Here is a tiny trained network, its code and every weight. The questions are about switching its units off for an input and a class, where a switched-off unit gives its printed mean instead of its output.

import numpy as np


def w(rows, s, z=0):
    codes = np.array(rows[::2]) - 128.0
    scale = np.full(codes.shape[1], s)
    scale[-1] = z or s
    return codes * scale


def f(y):
    return np.maximum(y, 0)


def log_softmax(a):
    a = a - a.max(-1, keepdims=True)
    return a - np.log(np.exp(a).sum(-1, keepdims=True))


def net(x, mask):
    res = np.array(x, float).reshape(1, 8) / 4 @ E
    y = f(res @ A[0][:, :-1].T + A[0][:, -1])
    res = res + np.where(mask, y, B[0][:, -1]) @ B[0][:, :-1]
    return log_softmax(res[-1] @ U[:, :-1].T + U[:, -1])


A, B = {}, {}
E = w([
[103,98,104,198,31],'x0',
[147,86,85,197,123],'x1',
[125,220,92,163,141],'x2',
[108,40,2,81,98],'x3',
[102,111,241,110,120],'x4',
[143,83,97,50,138],'x5',
[210,92,104,68,33],'x6',
[215,235,184,130,142],'x7',
],0.0074)
A[0] = w([
[84,34,96,150,108,33],'neuron 0',
[140,154,150,143,222,131],'neuron 1',
[16,163,148,136,51,102],'neuron 2',
[194,106,145,120,61,84],'neuron 3',
[87,92,161,178,254,58],'neuron 4',
[108,164,241,165,139,253],'neuron 5',
[167,123,151,177,155,29],'neuron 6',
[145,211,185,11,149,206],'neuron 7',
[169,76,218,100,172,22],'neuron 8',
[126,88,182,92,146,82],'neuron 9',
[229,133,105,89,124,122],'neuron 10',
[91,188,146,127,11,171],'neuron 11',
[142,195,165,41,185,107],'neuron 12',
[218,130,131,83,90,118],'neuron 13',
[212,114,148,131,116,74],'neuron 14',
[233,116,227,38,167,109],'neuron 15',
[245,86,185,68,61,200],'neuron 16',
[101,130,36,195,162,69],'neuron 17',
],0.0091,0.0039)
B[0] = w([
[73,144,162,92,16,193],'neuron 0',
[155,120,182,223,214,193],'neuron 1',
[173,30,82,151,50,165],'neuron 2',
[167,137,88,102,94,180],'neuron 3',
[124,60,116,181,93,186],'neuron 4',
[145,54,147,185,189,248],'neuron 5',
[179,93,93,167,137,145],'neuron 6',
[23,120,152,148,88,254],'neuron 7',
[65,155,152,114,175,178],'neuron 8',
[71,135,133,166,192,164],'neuron 9',
[170,125,45,130,90,194],'neuron 10',
[173,85,28,185,196,185],'neuron 11',
[1,172,168,160,119,216],'neuron 12',
[169,82,58,142,66,196],'neuron 13',
[185,78,121,149,74,162],'neuron 14',
[41,119,138,92,89,241],'neuron 15',
[164,36,155,37,83,247],'neuron 16',
[73,166,99,117,133,189],'neuron 17',
],0.0072,0.0094)
U = w([
[14,119,249,55,187,149],'0',
[227,202,168,2,142,2],'1',
[31,177,180,34,54,97],'2',
[184,34,200,94,101,241],'3',
[138,251,87,104,228,65],'4',
[122,240,242,169,215,142],'5',
],0.0072,0.0046)

Each question gives the input, the list of numbers given to net, and the class t.
The units are the neurons (one row each of A and B). Each row of codes is followed by its name. A weight is (code - 128) times the scale printed after its matrix; where a second scale follows, it is the last column's (A, B and U).
mask holds one flag per neuron, in row order. A switched-off neuron (its flag False) gives its mean, the last column of its row in B, instead of its output. The means were averaged over made-up inputs and are rounded, as every weight is.
A unit's drop is (log p(t) with every unit on - log p(t) with that unit switched off) / (log p(t) with every unit on - log p(t) with every unit switched off).
The circuit of an input: a set's keep is (log p(t) with only the set's units on - log p(t) with every unit switched off) / (log p(t) with every unit on - log p(t) with every unit switched off). Starting from the 12 units with the biggest drops (on a tie, the unit counted first), units are removed one at a time, each time the one whose removal leaves the highest keep (on an exact tie, the one counted first), for as long as the keep stays at least 0.8.
circuit, biggest first: the units of the circuit, biggest drop first
unit that matters most: the unit with the biggest drop
k most important neurons: the k neurons with the biggest drops, biggest first
drop of u: that unit's drop, to one decimal
input [-5,6,-2,8,7,-1,1,7], class 2: unit that matters most	neuron 5
input [3,0,4,0,5,-1,-7,-4], class 3: circuit, biggest first	[neuron 2; neuron 12]
input [-3,1,6,-6,6,-3,-2,-4], class 5: circuit, biggest first	[neuron 16; neuron 1]
input [4,-2,-3,-1,-1,-8,-8,0], class 3: 3 most important neurons	[neuron 2; neuron 4; neuron 12]
input [-7,-3,-4,1,8,-8,8,8], class 0: 2 most important neurons	[neuron 5; neuron 12]
input [4,-2,-2,-5,1,-6,-3,1], class 3: 3 most important neurons	[neuron 2; neuron 12; neuron 5]
input [-5,0,8,2,0,-1,-8,-2], class 5: circuit, biggest first	[neuron 1; neuron 16]
input [7,4,2,4,2,-8,-8,4], class 4: 2 most important neurons	[neuron 16; neuron 17]
input [5,-8,3,3,5,-6,1,0], class 3: circuit, biggest first	[neuron 2; neuron 11]
input [-3,-1,2,-8,2,-6,0,-7], class 5: circuit, biggest first	[neuron 16; neuron 15]
input [-7,7,-2,-5,-4,0,0,3], class 5: 2 most important neurons	[neuron 1; neuron 16]
input [6,6,3,-2,-2,4,4,-8], class 2: 3 most important neurons	[neuron 0; neuron 5; neuron 17]
input [0,2,5,-1,6,0,-1,-4], class 3: 3 most important neurons	[neuron 12; neuron 2; neuron 7]
input [6,8,-2,8,7,6,0,-2], class 2: circuit, biggest first	[neuron 0]
input [7,-6,-2,-2,7,7,-6,-4], class 3: 4 most important neurons	[neuron 2; neuron 12; neuron 15; neuron 7]
input [7,-2,7,-3,4,0,2,-1], class 3: drop of neuron 2	0.4
input [7,-2,8,5,8,-2,-8,-7], class 3: drop of neuron 12	0.2
input [-7,2,-7,5,7,-4,3,7], class 2: drop of neuron 10	0.2
input [8,-6,4,-6,0,-3,-6,-8], class 3: drop of neuron 2	0.5
input [6,-8,3,-4,4,4,-1,-4], class 3: unit that matters most	neuron 2
